In the rows, zero is written as 128.
Facts:
{Z_901 Z_536 Z_677 Z_252} ε Z_29
{Z_382 Z_186 Z_122 Z_245 Z_887} ε Z_903
{Z_46 Z_460 Z_511 Z_529 Z_830} ε Z_923
{Z_723 Z_180 Z_630 Z_24 Z_584 Z_844} ε Z_734
{Z_135 Z_466 Z_228 Z_355 Z_212 Z_48} ε Z_166
{Z_533 Z_986 Z_644 Z_807 Z_705 Z_595} ε Z_696
{Z_204 Z_108 Z_297 Z_316 Z_359} ε Z_336
{Z_522 Z_195 Z_753} ε Z_441
{Z_153 Z_972 Z_703 Z_959 Z_91} ε Z_622
{Z_885 Z_679 Z_632 Z_555 Z_471 Z_54} ε Z_582
{Z_413 Z_513 Z_292} ε Z_748
{Z_977 Z_439 Z_397 Z_189 Z_505} ε Z_609
{Z_902 Z_503 Z_656 Z_449 Z_785 Z_917} ε Z_310
{Z_920 Z_417 Z_968 Z_826 Z_707} ε Z_590
{Z_454 Z_688 Z_837 Z_746 Z_817 Z_38} ε Z_168
{Z_604 Z_740} ε Z_722
{Z_764 Z_560 Z_322 Z_931 Z_849 Z_778} ε Z_266
{Z_361 Z_150 Z_378 Z_775 Z_56} ε Z_330
{Z_567 Z_962 Z_574 Z_603 Z_512} ε Z_379
{Z_904 Z_939 Z_854 Z_436 Z_852 Z_678} ε Z_832
{Z_164 Z_974 Z_610 Z_899 Z_813} ε Z_757
{Z_42 Z_680 Z_674 Z_420 Z_211} ε Z_260
{Z_566 Z_358 Z_401} ε Z_447
{Z_891 Z_883 Z_118 Z_576 Z_592} ε Z_983
{Z_270 Z_421 Z_479 Z_165 Z_561 Z_268} ε Z_710
{Z_484 Z_727 Z_919} ε Z_303
{Z_613 Z_51 Z_220 Z_331 Z_717 Z_231} ε Z_671
{Z_219} ε Z_233
η (each to the one after it):
Z_204 Z_316 Z_359 Z_108 Z_297
Z_153 Z_972 Z_703 Z_91 Z_959
Z_195 Z_522 Z_753
Z_228 Z_466 Z_135 Z_212 Z_355 Z_48
Z_454 Z_38 Z_817 Z_688 Z_837 Z_746
Z_986 Z_644 Z_533 Z_807 Z_595 Z_705
Z_604 Z_740
Z_189 Z_505 Z_977 Z_439 Z_397
Z_449 Z_785 Z_902 Z_917 Z_503 Z_656
Z_566 Z_358 Z_401
Z_610 Z_813 Z_899 Z_974 Z_164
Z_891 Z_118 Z_576 Z_883 Z_592
Z_826 Z_417 Z_920 Z_968 Z_707
Z_887 Z_245 Z_122 Z_186 Z_382
Z_613 Z_717 Z_231 Z_51 Z_220 Z_331
Z_479 Z_561 Z_270 Z_165 Z_268 Z_421
Z_555 Z_885 Z_632 Z_471 Z_679 Z_54
Z_211 Z_680 Z_42 Z_420 Z_674
Z_852 Z_904 Z_854 Z_436 Z_678 Z_939
Z_844 Z_723 Z_630 Z_180 Z_24 Z_584
Z_529 Z_830 Z_460 Z_511 Z_46
Z_603 Z_567 Z_574 Z_512 Z_962
Z_775 Z_150 Z_378 Z_56 Z_361
Z_919 Z_727 Z_484
Z_292 Z_413 Z_513
Z_252 Z_901 Z_677 Z_536
Z_778 Z_322 Z_764 Z_560 Z_931 Z_849
{Z_901 Z_379 Z_204 Z_522 Z_885 Z_972 Z_734 Z_722 Z_454 Z_303 Z_703 Z_604 Z_959 Z_439 Z_609 Z_164 Z_679 Z_746 Z_42 Z_974 Z_785 Z_610 Z_671 Z_807 Z_899 Z_484 Z_447 Z_122 Z_479 Z_436 Z_220 Z_212 Z_536 Z_832 Z_677 Z_38 Z_401 Z_211 Z_574 Z_844 Z_983 Z_48 Z_603 Z_869 Z_775 Z_118 Z_717 Z_168 Z_740 Z_292 Z_54 Z_336 Z_592 Z_830 Z_590} μ mudrak
{Z_382 Z_723 Z_310 Z_135 Z_166 Z_186 Z_180 Z_466 Z_923 Z_413 Z_108 Z_195 Z_902 Z_920 Z_503 Z_688 Z_560 Z_361 Z_567 Z_904 Z_233 Z_582 Z_417 Z_297 Z_449 Z_968 Z_566 Z_854 Z_680 Z_826 Z_674 Z_632 Z_513 Z_613 Z_420 Z_511 Z_165 Z_727 Z_505 Z_584 Z_359 Z_561 Z_378 Z_219 Z_331 Z_330 Z_903 Z_705 Z_512 Z_91 Z_710 Z_595 Z_919 Z_707 Z_268} μ dogres
{Z_46 Z_533 Z_266 Z_153 Z_977 Z_228 Z_630 Z_986 Z_764 Z_397 Z_837 Z_189 Z_644 Z_753 Z_656 Z_748 Z_322 Z_355 Z_939 Z_622 Z_891 Z_270 Z_24 Z_917 Z_931 Z_962 Z_817 Z_150 Z_421 Z_245 Z_887 Z_460 Z_849 Z_29 Z_51 Z_358 Z_555 Z_696 Z_813 Z_316 Z_883 Z_852 Z_260 Z_529 Z_471 Z_231 Z_56 Z_576 Z_678 Z_252 Z_757 Z_441 Z_778} μ klini
Z_723 Ξ Z_503 Z_533
Z_522 Ξ Z_421 Z_983
Z_266 Ξ Z_503 Z_849
Z_972 Ξ Z_220
Z_923 Ξ Z_503 Z_584
Z_108 Ξ Z_29 Z_292
Z_195 Ξ Z_678 Z_513 Z_849
Z_977 Ξ Z_849
Z_228 Ξ Z_678 Z_603 Z_195
Z_920 Ξ Z_219 Z_844 Z_511
Z_503 Ξ Z_511 Z_977
Z_764 Ξ Z_513 Z_849
Z_397 Ξ Z_484
Z_361 Ξ Z_533 Z_260
Z_609 Ξ Z_622 Z_292
Z_164 Ξ Z_513
Z_417 Ξ Z_622 Z_195
Z_449 Ξ Z_316 Z_268
Z_566 Ξ Z_164
Z_322 Ξ Z_584 Z_917
Z_785 Ξ Z_561
Z_854 Ξ Z_316 Z_622
Z_622 Ξ Z_849
Z_891 Ξ Z_211
Z_680 Ξ Z_696
Z_270 Ξ Z_260
Z_807 Ξ Z_417
Z_917 Ξ Z_849
Z_484 Ξ Z_292 Z_740 Z_764
Z_421 Ξ Z_503
Z_245 Ξ Z_417
Z_674 Ξ Z_268
Z_513 Ξ Z_849
Z_460 Ξ Z_844 Z_775
Z_29 Ξ Z_219
Z_220 Ξ Z_211
Z_358 Ξ Z_584 Z_379
Z_696 Ξ Z_513
Z_813 Ξ Z_417 Z_983
Z_316 Ξ Z_705 Z_917 Z_674
Z_211 Ξ Z_511 Z_849
Z_505 Ξ Z_266
Z_574 Ξ Z_622 Z_449
Z_584 Ξ Z_219
Z_260 Ξ Z_849
Z_983 Ξ Z_270
Z_529 Ξ Z_503 Z_977
Z_471 Ξ Z_417
Z_118 Ξ Z_292 Z_813 Z_260
Z_740 Ξ Z_533
Z_678 Ξ Z_849
Z_292 Ξ Z_849
Z_590 Ξ Z_503

Known rows:
Z_592: [108  81 126 127 145  62 133 118 115 122 118 161  97  90 100 114 117 106
 127  99 125 112 119  89 105 119 106 105 106 126]
Z_931: [133 110 150 123 134  38 115 111 117 105 127 121 151 100 119 136 132 121
 139  81 134 126 135  92 145 102 111 157 125 147]
Z_757: [107 136 141 135  98 136 123 119 126 102 124 135 141  90 132 184 138 119
 152 101 142 111 129 126 156  84 124 139 138 133]
Z_297: [135  99 184 133 139  35 141 129 140 141 156 147 100 113 113  73 139 105
 122 116 124 140 138 122 128 133 111 126 129 156]
Z_417: [164 134 131 109 122 164 154 134 148 125 128 106 139 139 123  98 131 119
 109 136 105 114 144 144 158 150 137 125 142 147]
Z_513: [153 101 180 122 162  75 151 130 121 147 152 128 105 112 111  88 145 102
 124 131 111 102 152 117 142 157  95 123 118 158]
Z_740: [128  77 128 125 159  75 136 110 105 129 106 154 109 110 106 134 126 117
 121 111 114  99 128  82 110 147  98 103  96 122]
Z_817: [137 127 126 118 101  95 124 111 137  94 116 114 157  89 135 160 123 128
 131  88 129 135 137 102 149 111 126 148 134 147]
Z_231: [133 128 127 119  97  98 127 111 140  92 115 116 154  81 137 162 124 130
 131  87 129 133 137  99 147 116 126 144 133 151]
Z_844: [153 108  46 110 143 183 129  99 127 105 101  95 138 147 125 131 101 153
 108 120  95 158 136 143 132  64 125 111 138  98]
Z_919: [163 134 120 115  96 159 148 133 173 116 126 103 141 138 135 106 119 130
 101 127 110 170 144 151 144 119 150 122 160 143]
Z_292: [150 118  55 103 123 222 148 111 128 103  84 105 142 121 125 153 106 141
 108 126  93 108 136 122 136 127 130 101 122 111]
Z_679: [118  87 112 123 150  82 127 118 116 117 112 145 115 112 100 109 112 112
 122 101 119 124 119  99 111 106 114 111 115 114]
Z_977: [150 119 128 118 121 108 129  92 119 104 115 110 151 101 143 173 136 149
 132 103 117 110 147 103 156 127 107 144 121 146]
Z_746: [108  82 125 127 146  64 131 116 115 122 118 160  99  91 101 111 115 107
 126 100 124 114 121  90 106 120 106 106 105 125]
Z_322: [146 127  99 111 107 110 117  84 131  93 106 102 167 140 138 139 134 171
 122 100 124 110 124 128 168 105 141 158 138 140]
Z_710: [123 131 151 146 102 158 143 142 154 134 152 149  98 116 126 124 143 105
 131 141 127 131 133 160 146 104 134 114 151 136]
Z_454: [133 119  59 110 102 186 139 121 148  96  90 120 140 116 123 145  97 130
 107 111 109 144 126 119 122 102 145 102 136 108]

Rows:
No name comes twice in this set of rows, the named rows included.
[134  95 100 120 128 122 134 106 128 118  87 148 133 141 120 147 121 140
 110 117 114 111 118 100 119 142 128 103 117 110]	Z_522
[159 141 105 105  98 154 123 110 137  91  88  98 195 151 139 174 128 148
 122 105 120 109 129 110 171 134 148 155 143 130]	Z_228
[145 124 125 117 127  85 111 113 125  96 116  98 172 133 124 143 123 131
 130  88 128 145 134 108 156  88 124 162 141 134]	Z_630
[123  79 129 123 155  75 134 112 105 129 102 160 115 122 105 128 129 121
 122 111 117  85 120  82 115 154 106 105  98 120]	Z_484
[133 124 132 120 104  83 125 112 133  96 119 118 152  88 133 157 126 129
 132  85 130 131 137  96 147 113 121 148 131 149]	Z_576
[118 138 141 128 110 162 129 122 114 108 116 130 152 104 132 198 145 119
 154 114 135  82 133 122 168 107 117 139 130 128]	Z_696
[135 109 150 124 147  33 108 112 111 106 128 114 156 122 116 130 130 121
 138  81 134 131 133  95 149  94 109 163 130 139]	Z_24
[131 134  97 105  95 132 128  95 129  84 111 104 153  94 129 125 129 150
 126  93 126  82 125 123 172 121 141 153 131 161]	Z_316
[118  98 101 114 133 127 137 118 118 114  93 148 128 127 104 123 119 120
 118 114 117  81 113  98 126 148 129 109 110 118]	Z_807
[149  96 191 132 146  43 142 120 137 150 141 153 115 149 121  97 152 120
 117 132 122 113 136 115 136 165 113 123 123 147]	Z_361
[139 105 166 137 104  99 169 104 155 141 150 155  69  57 151 134 147 132
 118 139 108 119 160 124 129 169 103  91 115 172]	Z_503

Now the same nodes, written a new way:
Known rows:
Z_118: [172 152 152 143 101 170  91 125 115  79 135 123 131 130 161 133 173 115
  98 146 102 145 178 135 126 123 158 110 112 118 140 110 154  78  65 155
 139]
Z_322: [182 102  96 181 133 111  64  66 159 107 134 155 142 122  89 165 154 125
 116 104 139 120 139 149 150 172 144 123  81 135 176 143 126 147 107 136
 153]
Z_740: [170 147 139 141  90 161  89 126 122  90 135 124 131 123 168 135 178 114
  99 157  94 132 177 130 121 118 157 110 104 122 133 111 143  80  64 153
 143]
Z_533: [135  83  83 162 112 137 102  82 113 117 113 139 128  46  98 161 139 153
 155 116 106  97 142 163 172 140 136 113  92 151 151 201 115 134 122 140
 132]
Z_807: [122 139 164 145 116 207 122 128  71  96 141 124  98  61 162 150 159 161
 135 127  91 142 189 153 142 100 152 106 126 121  94 160 149  78  93 146
  89]
Z_231: [150 117  95 164 121  84  53  68 150 146 116 151 146 124  95 158 114 116
 159 132 138 101 146 165 134 151 137 143 114 176 113 158 139 145 122 104
 161]
Z_849: [105  93  74 144 120  97  47  72 143 161 181 152  91  94 111 151 136 198
 128 108 146 128 134 133 130 151 128 115  76 137  78 201 135 179 169  77
  74]
Z_622: [133 104  56 176  95 111 132 104 148 123 145 179 134 130  90 170 177 124
 108 139 143  91 147 145 161 159 160 105 104 152 144 198 117 154 114  88
 130]
Z_195: [158  95 116 105 159 107 167 111 155  47  97  96 135 146 106 121 160 125
 110 166 114 109 165 121  78 160 138 109 105 155 185  96  97  97  94 163
 146]
Z_449: [143  72  97 122 106  94 167 123 144  44  87  66 127 169 128 130 150 116
  97 190  91 130 157 145  63 132 158  77  73 197 218 127 102 123  91 162
 161]
Z_785: [144 141 142 145  52 163 101 108 116 104 104  87 118 176 166 128 133  90
 103 173  82 157 185 169 138  77 166  97 125 137 153 105 159 106  54 140
 153]
Z_748: [120 104  54 172  97 108 132  78 163 149 124 170 127 143  95 160 153 103
 122 143 138  87 150 150 178 143 152 120 134 146 124 176 108 165 110  87
 137]
Z_252: [170 111  74 155 102 110  76  54 155 109  92 132 155 129  89 149 132  86
 136 138 128 106 147 152 167 149 145 123 106 146 180 129 104 138  93 132
 187]
Z_233: [104  85  93 127 155  98 225 110 171 110 117 132  98 171 117 130 156 112
 102 174 114  93 174 127  99 141 137 112 150 159 102 133  88 140 100 120
 108]
Z_903: [101  88  97 125 156 100 221 112 171 112 118 131  97 171 117 129 156 115
 102 172 113  94 176 127  99 139 135 116 150 155 103 129  88 138 101 121
 108]
Z_869: [128 141 109 157  84 152 150 126 136 138 141 155 111 141 170 136 180  86
  87 176  95 111 188 131 144 105 162 116 146 126  71 131 123 105  62 120
 125]
Z_632: [124  88 112 108 177  97 153  75 167 101 113  98  94 148 122 113 135 134
 116 151 115 124 169 117  82 146 120 122 122 144 110  97  85 132 115 143
 114]
Z_336: [130 144 111 155  85 152 144 127 137 138 141 149 113 138 172 136 179  86
  86 176  94 111 187 130 142 104 160 112 148 128  71 135 124 106  59 121
 124]

Rows:
No name comes twice in this set of rows, the named rows included.
[114 104  78 151 127 102  55  46 148 168 154 144  98 113 104 148 118 159
 139 110 148 127 143 145 150 142 129 129 110 132  78 166 122 178 151  82
 100]	Z_931
[155 142 139 138  94 161  90 125 115 101 147 125 115 116 171 129 171 132
 100 152 100 138 175 127 121 114 153 106 104 121 109 121 147  89  81 138
 122]	Z_484
[ 87  73  91 128 118  97 229 117 165 109 105 111  89 202 120 134 139 113
  99 188 105 105 174 150  99 116 146  96 147 170 135 141 107 153  95 116
 110]	Z_310
[141 105  65 177 113 112 127  97 165 128 150 189 134 136  88 167 178 127
 105 125 148  87 145 139 164 166 149 115 112 133 140 182 122 157 110  93
 125]	Z_266
[ 86  46 134 131 172  95 145  98 162 135 176 108  51 149 136 129 124 203
  98 118 105 153 157 132  59 139 116 108  88 154  83 152 131 170 150 134
  42]	Z_584
[114  79  74 166  58 107  75  87 130 130 139 112 110 149 108 161 120 160
 123 136 124 142 134 180 141 124 155  86  66 170 176 201 157 182 132  99
 122]	Z_917
[ 97  60  74 105 158  92 142  93 154 105 166  91  66  99 151 113 170 187
  84 151 114 152 150  93  47 153 131  95  59 151  82 146  65 163 156 126
  67]	Z_268
[140  88  68 186  99 108 128 104 170 136 146 184 128 140  92 168 164 125
 106 131 126  83 141 147 172 157 146 113 106 142 150 195 131 162 103 104
 124]	Z_29
[155 116  82 148 120 110  61  70 147 111 140 151 136 111  91 153 152 150
 130 118 149 114 138 135 145 167 141 117  90 133 150 158 126 141 131 107
 132]	Z_764
[151  73  92 128  87 108  64  88 199 152 126 162 123 141  90 133 109 177
 134 120  96  54 122 135 186 147  87 135  92  99 176 160 177 139 112 148
 115]	Z_460
[178  75 110 207 121 114  73  69 164 119 138 154 142 135  93 175 139 115
 108  91 116 126 138 174 158 163 142 122  71 152 188 155 139 164  92 153
 155]	Z_358
[121  73 123 151 169 111 224 126 176  93 141 149  97 181 107 147 166 133
  85 142 116 101 174 135  96 154 136 110 130 154 135 139 118 137  93 143
  93]	Z_923

The same nodes again, as new rows of numbers:
Known rows:
Z_379: [134 127 153 184 139  65  98 117  79 162  81 125 143]
Z_108: [147 165  72 151 126 134 171 119 150 138 121 115 178]
Z_336: [130 107 141 115 131  81  83 139  71 146 104 133 135]
Z_204: [129  93 167  98 127 120 111 113  62 118 124 136  85]
Z_436: [168 108 145 108 138 108  93 126  61 141 126 100 120]
Z_904: [155 135 107 106 105 155 124 134 155  91 135 161 153]
Z_604: [129  96 164  97 131 120 112 113  64 120 125 134  88]
Z_91: [157 176  78 143 111 121 139 144 159 111 124 124 192]
Z_830: [139 104 151 106 130 112 112 118  68 122 122 119 105]
Z_449: [ 83 157  87 142 114 144 161 129 167 100 105 174  98]
Z_441: [ 93 102 163 127 121 130  91 143 169 131 126 167 121]
Z_195: [109 131  98 112 112 157 157 122 156  95 127 175 121]
Z_919: [128 139 107 106 100 153 140 128 157  82 133 177 148]
Z_536: [165 146 122 136 146  82 108 136  68 154 119  66 151]
Z_560: [132 188 109 140 115 125 142 145 160 115 124 129 187]
Z_983: [115 101 136 123 135  92 101 128  67 163  96 130 122]
Z_166: [145 135  61 131 103 116 122 155 173 110 111 170 193]
Z_150: [101 108 179 118 126 165 123 127 161 112 152 151  86]

Rows:
No name comes twice in this set of rows, the named rows included.
[171 108 114 118 138 104 117 129  71 136 124  89 122]	Z_212
[ 70 102 149 136 131 133 110 136 169 148 115 162  83]	Z_622
[148 135  79 147 132 136 183 107 145 118 146 135 168]	Z_920
[113  93 146  98 134 111 114 122  68 111 122 142  60]	Z_603
[127 144  81 131 119 152 146 124 152 125 108 146 117]	Z_854
[ 80 102 161 130 122 164 158 124 168 104 155 159  79]	Z_555
[ 81  99 156 137 129 136 114 130 166 151 120 161 104]	Z_260
[116 165  61 147 111  96 148 155 174 112 105 162 199]	Z_582
[119 127  79  88 113 162 165 125 144 110 139 153 131]	Z_680
[133 143 100 127 119 162 172 108 145 123 127 145 147]	Z_505
[ 92  77 195 117 133 192 152  88 146 138 157 150  75]	Z_891
[164 144  64 126 107 140 150 138 160  94 133 143 166]	Z_135
[152 125 104 110 149  93 119 131  65 159 122  75 120]	Z_164

